Below are the code and all the weights of a small trained network. Each question names an input and a class and asks about switching units off, where a switched-off unit gives its printed mean instead of its output.

import numpy as np


def w(rows, s, z=0):
    codes = np.array(rows[::2]) - 128.0
    scale = np.full(codes.shape[1], s)
    scale[-1] = z or s
    return codes * scale


def norm(h):
    return h / np.sqrt((h * h).mean(-1, keepdims=True) + 1e-5)


def f(y):
    return y / 2 * (1 + np.tanh(0.7978845608 * (y + 0.044715 * y**3)))


def log_softmax(a):
    a = a - a.max(-1, keepdims=True)
    return a - np.log(np.exp(a).sum(-1, keepdims=True))


def net(x, mask):
    res = np.array(x, float).reshape(1, 8) / 4 @ E
    u = 0
    for l in range(2):
        y = f(norm(res) @ A[l][:, :-1].T + A[l][:, -1])
        res = res + np.where(mask[u : u + 12], y, B[l][:, -1]) @ B[l][:, :-1]
        u += 12
    return log_softmax(norm(res)[-1] @ U[:, :-1].T + U[:, -1])


A, B = {}, {}
E = w([
[169,78,152,48,94,98],'x0',
[132,189,254,70,124,197],'x1',
[127,128,129,126,130,124],'x2',
[125,128,124,128,123,128],'x3',
[201,181,75,76,157,153],'x4',
[128,125,147,128,164,122],'x5',
[217,138,177,226,102,77],'x6',
[128,127,128,126,129,129],'x7',
],0.0093)
A[0] = w([
[251,220,4,99,239,163,141],'L0N1',
[10,234,126,213,231,80,108],'L0N2',
[228,149,102,148,181,172,182],'L0N3',
[145,32,200,1,203,69,130],'L0N4',
[179,191,218,239,46,130,72],'L0N5',
[134,49,64,97,123,14,59],'L0N6',
[193,238,243,70,88,254,104],'L0N7',
[10,36,201,199,81,105,112],'L0N8',
[163,49,126,52,25,51,130],'L0N9',
[52,73,74,88,126,181,79],'L0N10',
[117,227,224,110,58,210,95],'L0N11',
[2,94,124,47,120,122,1],'L0N12',
],0.0071,0.0056)
B[0] = w([
[92,64,151,54,19,87,239],'L0N1',
[70,186,86,141,2,141,182],'L0N2',
[94,74,115,128,48,208,194],'L0N3',
[115,236,82,216,55,185,192],'L0N4',
[149,80,74,156,171,188,193],'L0N5',
[101,158,167,158,161,76,168],'L0N6',
[60,56,214,226,173,73,253],'L0N7',
[129,26,147,55,51,110,201],'L0N8',
[67,247,134,201,107,142,192],'L0N9',
[191,112,173,170,205,156,163],'L0N10',
[50,151,135,147,217,59,204],'L0N11',
[182,44,126,135,241,188,155],'L0N12',
],0.0087,0.0064)
A[1] = w([
[246,72,150,198,94,106,117],'L1N1',
[40,131,89,29,194,145,201],'L1N2',
[142,50,80,127,66,111,180],'L1N3',
[92,139,65,124,173,201,166],'L1N4',
[231,139,218,119,114,52,49],'L1N5',
[91,232,124,172,114,179,199],'L1N6',
[78,62,136,146,52,86,254],'L1N7',
[146,128,33,156,166,33,38],'L1N8',
[108,97,53,110,126,101,108],'L1N9',
[72,48,185,185,134,142,132],'L1N10',
[218,45,182,87,162,177,58],'L1N11',
[140,182,209,46,163,122,84],'L1N12',
],0.011,0.0025)
B[1] = w([
[143,113,51,112,218,228,170],'L1N1',
[241,92,92,188,148,156,174],'L1N2',
[113,135,254,89,182,154,194],'L1N3',
[191,183,148,190,94,173,150],'L1N4',
[55,51,56,241,43,185,138],'L1N5',
[107,204,63,177,99,99,164],'L1N6',
[158,205,113,51,126,152,246],'L1N7',
[36,100,244,122,175,93,144],'L1N8',
[83,151,218,214,179,37,150],'L1N9',
[216,159,33,25,114,60,225],'L1N10',
[69,234,160,140,132,89,135],'L1N11',
[106,22,119,186,106,39,137],'L1N12',
],0.0077,0.013)
U = w([
[10,46,210,189,168,58,118],'0',
[185,29,64,19,9,141,22],'1',
[80,189,24,210,8,183,20],'2',
[236,46,51,190,217,254,4],'3',
[167,212,104,106,148,147,187],'4',
[167,200,113,102,149,149,183],'5',
],0.0095,0.0032)

Each question gives the input, the list of numbers given to net, and the class t.
The units are the neurons (one row each of A and B). Each row of codes is followed by its name. A weight is (code - 128) times the scale printed after its matrix; where a second scale follows, it is the last column's (A, B and U).
mask holds one flag per neuron, layer by layer. A switched-off neuron (its flag False) gives its mean, the last column of its row in B, instead of its output. The means were averaged over made-up inputs and are rounded, as every weight is.
A unit's drop is (log p(t) with every unit on - log p(t) with that unit switched off) / (log p(t) with every unit on - log p(t) with every unit switched off).
The circuit of an input: a set's keep is (log p(t) with only the set's units on - log p(t) with every unit switched off) / (log p(t) with every unit on - log p(t) with every unit switched off). Starting from the 12 units with the biggest drops (on a tie, the unit counted first), units are removed one at a time, each time the one whose removal leaves the highest keep (on an exact tie, the one counted first), for as long as the keep stays at least 0.8.
units of the circuit, in order: the units of the circuit, biggest drop first
unit that matters most: the unit with the biggest drop
k most important neurons: the k neurons with the biggest drops, biggest first
k most important neurons of layer l: the k neurons of layer l with the biggest drops, biggest first
input [-6,-5,5,0,7,-4,8,5], class 3: 4 most important neurons	[L1N1, L1N10, L0N9, L0N8]
input [-6,-6,-8,8,-6,0,-1,2], class 5: unit that matters most	L1N7
input [-3,3,3,1,-6,2,5,-6], class 1: units of the circuit, in order	[L0N8, L1N10]
input [5,8,-2,5,5,-8,-7,-3], class 0: units of the circuit, in order	[L0N7, L1N12]
input [-5,7,2,-2,-8,3,-8,8], class 1: units of the circuit, in order	[L0N8, L1N10, L0N9]
input [1,7,-2,7,-6,-8,8,-1], class 3: 3 most important neurons	[L0N5, L0N1, L1N1]
input [3,7,-6,0,0,-2,-5,4], class 0: 3 most important neurons	[L0N7, L1N7, L1N12]
input [8,-1,8,-1,7,-1,-6,-1], class 2: 2 most important neurons of layer 0	[L0N4, L0N9]
input [6,5,-5,0,4,-5,7,2], class 3: 3 most important neurons	[L1N1, L0N5, L0N7]
input [2,-6,1,8,-8,1,8,8], class 1: units of the circuit, in order	[L0N8, L0N7]
input [2,-8,-2,-4,6,-8,-6,-3], class 0: units of the circuit, in order	[L1N9, L1N8]
input [1,-4,-1,3,8,-1,-6,-8], class 1: 2 most important neurons	[L0N1, L0N7]
input [8,-4,-4,8,-6,7,2,-4], class 2: 2 most important neurons	[L0N9, L0N4]
input [-6,6,-1,-3,1,-5,-2,-3], class 0: units of the circuit, in order	[L0N7]
input [6,4,8,5,-7,-8,-3,2], class 4: units of the circuit, in order	[L0N1, L1N7]
input [2,5,-7,4,-2,-4,-7,-1], class 3: units of the circuit, in order	[L1N2, L0N12]
input [6,2,-8,4,-4,1,4,0], class 2: 3 most important neurons of layer 0	[L0N9, L0N4, L0N1]
input [3,4,-7,-4,5,1,2,-2], class 1: 2 most important neurons	[L1N10, L0N1]
input [5,-2,2,3,3,3,-5,-1], class 2: 2 most important neurons	[L0N4, L0N9]
input [-1,-1,5,3,7,6,-8,-5], class 3: units of the circuit, in order	[L1N2]
input [6,-7,-7,5,0,5,-2,1], class 0: 3 most important neurons of layer 1	[L1N8, L1N10, L1N7]
